Below is a small trained network, with its code and all its weights. Each question gives an input and a class and asks what happens when units are switched off, that is, made to give their printed mean instead of their output.

import numpy as np


def w(rows, s, z=0):
    codes = np.array(rows[::2]) - 128.0
    scale = np.full(codes.shape[1], s)
    scale[-1] = z or s
    return codes * scale


def norm(h):
    return h / np.sqrt((h * h).mean(-1, keepdims=True) + 1e-5)


def f(y):
    return np.maximum(y, 0)


def log_softmax(a):
    a = a - a.max(-1, keepdims=True)
    return a - np.log(np.exp(a).sum(-1, keepdims=True))


def net(x, mask):
    res = np.array(x, float).reshape(1, 7) / 4 @ E
    u = 0
    for l in range(4):
        y = f(norm(res) @ A[l][:, :-1].T + A[l][:, -1])
        res = res + np.where(mask[u : u + 7], y, B[l][:, -1]) @ B[l][:, :-1]
        u += 7
    return log_softmax(norm(res)[-1] @ U[:, :-1].T + U[:, -1])


A, B = {}, {}
E = w([
[123,160,119,215,100,47,141,131],'x0',
[124,126,127,127,128,129,127,130],'x1',
[113,130,108,45,160,40,149,166],'x2',
[120,66,104,145,194,107,144,60],'x3',
[68,107,254,165,177,129,168,186],'x4',
[163,103,106,141,110,161,238,162],'x5',
[128,130,131,126,125,124,130,122],'x6',
],0.0018)
A[0] = w([
[109,119,113,59,134,66,144,218,76],'0.n0',
[242,198,80,108,152,116,104,61,251],'0.n1',
[181,32,65,186,94,195,240,232,31],'0.n2',
[172,80,47,171,137,172,208,243,135],'0.n3',
[86,44,159,75,133,152,95,131,115],'0.n4',
[123,103,120,69,156,200,119,135,35],'0.n5',
[158,53,153,112,41,108,250,184,124],'0.n6',
],0.0022,0.003)
B[0] = w([
[229,134,177,113,130,98,134,122,157],'0.n0',
[18,5,186,132,66,130,196,212,253],'0.n1',
[188,230,179,67,158,121,255,25,159],'0.n2',
[76,214,190,70,114,90,130,29,186],'0.n3',
[90,138,114,121,157,146,175,153,156],'0.n4',
[114,103,126,34,178,228,133,151,133],'0.n5',
[103,237,126,74,188,97,136,43,183],'0.n6',
],0.0024,0.0031)
A[1] = w([
[120,138,143,180,112,204,124,111,126],'1.n0',
[157,90,105,150,179,125,136,122,8],'1.n1',
[93,140,131,120,174,108,2,106,100],'1.n2',
[191,175,135,111,91,156,117,202,54],'1.n3',
[146,136,138,136,129,143,112,107,84],'1.n4',
[111,155,148,121,125,115,38,111,81],'1.n5',
[101,154,177,140,160,126,148,117,213],'1.n6',
],0.0056,0.0017)
B[1] = w([
[176,122,162,84,165,57,90,138,205],'1.n0',
[55,163,123,102,169,110,89,80,139],'1.n1',
[160,174,120,107,112,145,252,129,200],'1.n2',
[40,169,132,142,177,121,77,69,176],'1.n3',
[164,125,114,132,138,95,144,104,134],'1.n4',
[150,147,122,122,124,143,230,97,175],'1.n5',
[122,85,71,120,53,139,105,156,254],'1.n6',
],0.0044,0.0032)
A[2] = w([
[102,84,123,78,72,99,139,179,217],'2.n0',
[163,138,1,112,88,147,83,99,51],'2.n1',
[162,143,102,91,163,85,104,169,5],'2.n2',
[134,61,74,163,215,137,164,70,117],'2.n3',
[96,86,189,164,169,147,150,207,62],'2.n4',
[196,136,148,181,123,186,94,78,78],'2.n5',
[126,145,104,96,159,110,121,162,15],'2.n6',
],0.0047,0.0014)
B[2] = w([
[170,82,154,199,131,168,64,26,252],'2.n0',
[73,30,236,115,37,59,181,244,158],'2.n1',
[179,97,208,131,224,54,103,152,139],'2.n2',
[60,241,169,90,97,93,78,155,188],'2.n3',
[121,82,71,50,1,47,157,138,164],'2.n4',
[190,129,207,120,250,5,124,157,145],'2.n5',
[184,118,167,168,158,77,114,101,142],'2.n6',
],0.0033,0.0041)
A[3] = w([
[125,89,151,53,178,226,99,173,253],'3.n0',
[89,69,140,173,155,130,44,99,144],'3.n1',
[55,249,122,108,111,143,58,152,62],'3.n2',
[81,112,100,77,158,64,128,82,254],'3.n3',
[235,122,141,128,201,73,95,165,70],'3.n4',
[145,176,75,254,89,47,136,153,248],'3.n5',
[171,149,51,97,104,124,123,100,139],'3.n6',
],0.0037,0.00068)
B[3] = w([
[143,122,4,205,153,118,125,144,200],'3.n0',
[127,167,135,96,102,165,163,105,195],'3.n1',
[62,133,142,174,154,92,85,89,176],'3.n2',
[155,173,166,187,116,178,86,154,255],'3.n3',
[200,110,158,167,158,122,102,107,168],'3.n4',
[139,97,70,68,192,212,106,143,234],'3.n5',
[130,147,178,157,138,142,183,166,146],'3.n6',
],0.0049,0.0028)
U = w([
[143,198,135,91,115,128,253,109,131],'0',
[133,103,143,137,112,154,100,100,253],'1',
[92,31,147,113,28,83,126,178,92],'2',
[32,201,153,147,150,105,61,121,86],'3',
[240,117,177,144,194,71,90,143,90],'4',
[136,88,21,128,178,177,104,163,83],'5',
],0.0076,0.0046)

Each question gives the input, the list of numbers given to net, and the class t.
The units are the neurons (one row each of A and B). Each row of codes is followed by its name. A weight is (code - 128) times the scale printed after its matrix; where a second scale follows, it is the last column's (A, B and U).
mask holds one flag per neuron, layer by layer. A switched-off neuron (its flag False) gives its mean, the last column of its row in B, instead of its output. The means were averaged over made-up inputs and are rounded, as every weight is.
A unit's drop is (log p(t) with every unit on - log p(t) with that unit switched off) / (log p(t) with every unit on - log p(t) with every unit switched off).
The circuit of an input: a set's keep is (log p(t) with only the set's units on - log p(t) with every unit switched off) / (log p(t) with every unit on - log p(t) with every unit switched off). Starting from the 12 units with the biggest drops (on a tie, the unit counted first), units are removed one at a time, each time the one whose removal leaves the highest keep (on an exact tie, the one counted first), for as long as the keep stays at least 0.8.
circuit, biggest first: the units of the circuit, biggest drop first
top k neurons: the k neurons with the biggest drops, biggest first
top k neurons in layer l: the k neurons of layer l with the biggest drops, biggest first
input [0,6,-1,-7,-8,7,-2], class 2: top 3 neurons => (2.n1, 1.n2, 1.n5)
input [2,-8,-7,6,-2,5,0], class 4: circuit, biggest first => (2.n5, 1.n0)
input [-7,1,6,-7,5,0,-6], class 3: circuit, biggest first => (1.n3, 0.n1, 3.n2)
input [-3,0,-6,7,-1,-6,-1], class 3: top neuron => (2.n3)
input [8,-3,3,-4,-8,-6,5], class 2: top 2 neurons => (2.n1, 0.n1)
input [-8,6,-8,7,8,6,-7], class 2: top 3 neurons => (2.n4, 1.n6, 3.n5)
input [-7,5,-6,-8,-5,-8,-3], class 0: top 2 neurons => (1.n2, 1.n5)
input [5,6,-7,8,4,0,0], class 3: top 4 neurons => (2.n3, 1.n1, 0.n1, 2.n0)
input [7,7,-4,-6,-1,-5,-4], class 5: top 2 neurons => (3.n5, 2.n3)
input [-6,1,4,3,8,6,3], class 2: top 2 neurons => (2.n4, 1.n6)
input [-1,6,2,7,-5,-3,-6], class 3: top 2 neurons => (1.n6, 2.n3)
input [-4,6,8,6,-4,1,-3], class 4: circuit, biggest first => (2.n2, 3.n3)
input [4,3,-3,-7,2,1,-6], class 3: circuit, biggest first => (1.n3, 3.n2)
input [-4,1,-7,-1,1,-6,5], class 4: top neuron in layer 3 => (3.n4)
input [8,-2,8,-5,-3,4,-4], class 4: top 2 neurons in layer 1 => (1.n6, 1.n2)
input [-5,5,-2,-2,8,1,-1], class 2: top 2 neurons => (2.n4, 3.n5)
input [2,-1,0,8,6,7,6], class 3: top 3 neurons => (2.n3, 0.n1, 1.n2)
input [1,2,7,8,-6,3,6], class 3: top 3 neurons in layer 1 => (1.n6, 1.n0, 1.n1)
input [0,4,-8,-8,6,-8,2], class 0: circuit, biggest first => (1.n5, 1.n2)
input [-4,-4,-4,4,-4,-6,0], class 0: circuit, biggest first => (1.n2)
input [-4,-1,-8,-4,-4,2,-7], class 4: circuit, biggest first => (2.n5, 1.n0)
input [-1,8,6,-6,7,-5,4], class 2: top 2 neurons in layer 0 => (0.n6, 0.n3)
